The rows lie along a hidden order. The number after each row says roughly how far along it the row is, from 0 to 30. A new part has a new order.
[-11   6  17   3  20 -14  22  -6   0  12 -10  -7   7 -18 -10  -7   1  -1
  -1 -20 -22 -18 -21   0 -18  -4   3  -1  12 -25   4  10   0  21 -12 -18
  -4   9  -6   4  17   8  -2] => 8
[-20   6  14  -3  33 -11  14   2   3   8  -7 -12  -3 -16 -19 -12  -4  -3
   5 -23 -16 -19 -19  -1 -21  -8  -3 -14  18 -32   6  10   5  19  -1 -20
  -4  17   0  -1  10   9   0] => 5
[ 30  -3   4  19 -77  12  21 -30  -7   5 -19  18 -28  21   9  11  -2   7
 -25  14 -27 -33   9  -7   3   7   3  31  -6  15  21  -1  -9 -10  -3  14
  -2 -16  -4   0  10   2  10] => 27
[-32   5  13   1  45 -10  16   6   2  10  -4 -13   7 -22 -17 -10  -3  -7
   4 -26  -9  -9 -17   1 -23 -16  -5 -22  21 -46   0   9   3  21 -10 -22
  -6  21  -1  -5  12   8  -2] => 0
[ 31  -4   4  20 -87   9  17 -23  -7   7 -18  21 -31  23   8  15  -2   8
 -21  19 -23 -36  14  -7   2  10   3  34  -8  12  22   2 -10 -11   1  18
  -2 -17  -3   0   9   4  13] => 29
[-18   7  15   0  28 -14  15   4   1  14  -6 -12   1 -15 -17  -9  -4  -5
   3 -25 -16 -15 -19   0 -22 -12  -2 -14  19 -36   4  10   5  24  -5 -22
  -5  16   1  -1  12   8  -2] => 4
[-28   7  16   0  33 -13  31   1   2  12  -5 -11   4 -19 -14  -9  -1  -5
   0 -26 -15  -8 -25   0 -19 -13   0 -16  19 -35   8  11   3  25 -11 -18
  -5  17  -3   1  13   8  -3] => 3
[  7   2  12  11   1  -5  20 -11  -3  11 -14   6  -5 -10   0   0   0   2
 -13 -11 -23 -23   3  -3  -6   1   3  12   8 -18  20   5  -5  10 -12  -1
  -3   1  -6   1  15   6   3] => 14
[ 27  -3   2  19 -67  14  13 -25  -7   6 -17  16 -25  20   5  11  -3   4
 -22  16 -24 -27  10  -8  -1   8   1  23  -6   5  17  -1 -10  -7  -2  15
  -4 -13  -3  -2   8   3  13] => 24
[  0   2  13   6  -3  -7  15  -4   6  13 -13  -1  -5 -13  -4  -8  -2   1
  -1 -12 -21 -16 -13  -3 -15  -4   1  -2   9 -24  15   9   0   8  -3 -12
  -4   6  -3   1  10   9   1] => 11
[-14   4  13  -2  15 -16  17   4   0  13 -10 -11  -3 -15 -15  -9  -4  -2
   1 -17 -24  -1 -17   0 -26  -9  -2 -20  14 -28   1   9   5  20  -2 -21
  -4  13   0   2  12   9  -1] => 7
[ 14  -3   3  14 -75   8  13 -23  -7   5 -18  18 -26  26   5  10  -2   6
 -24  15 -33 -33  12  -8  -2   9   3  25  -5  16  18  -6  -9  -7  -2  22
  -3 -15  -3  -1   9   4  12] => 26
[ 43  -4   6  19 -77   7  21 -31  -9  10 -21  26 -27  19  11  15   1  10
 -25  13 -31 -34  15  -8   5  14   6  40  -6  19  27   0 -13  -8  -6  24
  -2 -18  -6   5  13   2  11] => 30
[ -3   3  13   1   5 -11  19   6  -1  13 -13  -8  -9 -14  -9  -7  -2   2
   2 -14 -23 -21 -13  -1 -16  -2   1  -4  14 -36  12   9   1  17  -5  -8
  -3   9  -3   2  11   8   1] => 10
[ 22  -2   5  20 -58  14  18 -26  -7   5 -15  13 -20  19   5  12  -2   3
 -21  13 -21 -32   9  -7   2   4   0  20  -1  -1  15   2 -10  -3  -7  10
  -4 -11  -3  -4   7   4  10] => 21

Next part:
[ 45 -15  33 -29  -5 113 -10  39  -4 -25  55  35  19 -68  -9  37 -59  -3
  -6  -1  -2  11 -85  56 -14  36 -32 -44 -28  18  42 -21 -28  -3  29  -9
  15 -23 112  16   8  15   2  28  43   8  40 -16   6 -32  -4  25  -2 -14
 -37  28 -40  26  -9 -14 -31 -12 -20   3  47 -33 -13 -22 -31] => 15
[ 19  16 -11  -3 -22 108  14  13  20  29  19 -65  35 -40 -15  21 -16 -14
   1  23 -17  34 -77  43 -31   0 -12   3 -30   6   1 -10 -12  14  -1  -8
 -34   4  22 -16 -18 -12  10  21  32  -5  40 -14   8 -12  -6  -1  12  -7
  -6  19 -32  16 -19 -19  25 -25  -5 -18  30 -12 -37 -46 -34] => 11
[-15  -5  31   5  -5  49  25   4  -9 -22 -19 -40  10   6  -6  20 -33  -4
  -8  19  -3 -13 -49 -17  -4  11  -1 -16  -4 -63  26   6 -21 -18  14  21
  -5  27  -6  -3  -6   3  32  13 -27  10  14   5 -10  29  17 -11  14  11
 -33  50  25  14   5 -22 -17  15  33 -29  -1   6 -11  13  12] => 3
[ 24  22  25   1  -7  91 -21 -21  26   7  14  -9  46 -45  17  28  19  -5
   7   7  14  21 -41  24 -29  69  -1  15 -28   4 -27 -17  -9  -1  -6 -11
  -3 -33  40 -34   0  14 -26   4  24  13  23   1  17 -12   0  -1  30   2
 -15   9 -35 -23 -33  43 -11 -31 -30   4 -21 -28 -18 -57 -18] => 30
[ 20 -12  -1 -41  17 100  -5  -3  12  13   1  23  22 -49  10  39   6 -21
  -9 -11   9 -37 -17   1 -26  19 -29 -26 -26  32   1  -5 -22  16  28  -5
  -1   6  44 -10 -22  29   2  -7 -13 -12   5   9  17 -23  12 -17  23 -18
 -36 -29 -31 -18 -17  22 -13 -15 -13  26 -25 -29  24 -29  -6] => 22
[ 32   9  35  -3 -31 116 -14  22 -13 -22  17 -14  31 -16  17  12 -16  10
   9  25   5  17 -36  39 -21  69  -1   5 -10 -19  12 -28 -35 -26 -10 -23
 -35 -27  47 -11 -25 -33 -18  17  34   4  29   1   3 -13 -11  -6  34  40
 -21  34  -6  40 -40 -10   0 -26  -3 -15 -30 -13 -35 -55 -24] => 17
[ 12  10  12  13 -29 -18 -20  16  13 -10   3  -4  34 -33   8 -16 -36  -3
 -19  14  26  -8   8  31  12  33  -7 -33 -18 -39  30 -29 -42 -23   9  -9
  15 -35  33  15  17  -3  24  26   4 -12  15   0   2   5  -2  13 -13  31
 -21  16   4  -1  -2 -33  -4 -25 -19 -18 -11  21 -12 -60 -30] => 17
[  55   12   42   -2   14  127   11  -35   -1   -2   49  -35   26  -46
   20   50   -1   -6   23  -15   33   -4 -120    1  -22   84  -31  -12
  -18   -3    0   -8  -10   19    8   -8    9   -8   36  -41   -7   11
    3   11  -10   -9   53   20   -7   -6  -10   16   21    6    4   57
    3   16    2   20  -15   11  -61  -40   28   -7  -37  -15   -6] => 2
[  9  16  28 -21   1 -43  22  29 -26 -14 -16 -26  37   4  -4 -25 -16   2
  15   9  27 -48 -65   2 -32  69 -17 -24 -24  -4   4  -9 -31 -21  15 -11
 -13  17  49 -20 -24  -1   8  37 -20   7  20 -14   0  -7  -2 -16  34  45
 -39  63  34  19 -21 -11  -7  -9   7  -3 -18  20  -3  -3 -21] => 10
[ 34 -23  25 -45 -16 127  32   6   1  -7  -4 -28  41 -61  19  33 -43 -22
   9 -13 -49 -28 -85  38 -36  11 -18 -30 -28  10  11 -10 -26  10  14  -1
 -17  24  78   3   0   5  -1  31  30 -22  36 -15  26 -22   0   3  24 -15
 -26  41 -34  35  -9 -27 -14  -7  -6  11  15 -34  14 -45 -32] => 0
[-33  13  17  -3 -20  78   6 -27   1  -1 -26 -27  21 -31   4  37 -14   2
  12  -8  34  26 -31 -13 -23  -9  32  13   1 -26   8 -26   0  -5  -4  12
  -7 -29 -11 -15 -12   6  46 -13  25  11  22  37 -15   9  14   3  -1   8
 -36  34   9 -54   4  33  -1 -20 -29 -20 -46  -3 -24 -21 -17] => 26
[-26   6  27 -20 -47 -33  40   1  -8  -1 -50 -12  33 -69  32 -38 -36  -7
   8  -6   4 -24 -34   7 -45 -22   9  -5 -16 -10  12 -23 -19 -11  12  11
   2 -23  25  16  -4   6  26  36  16 -13   3  -4   5 -10   9   9   8  43
 -34  26  14   7   8 -20  10 -24   8   5 -41   1   4 -33 -42] => 18
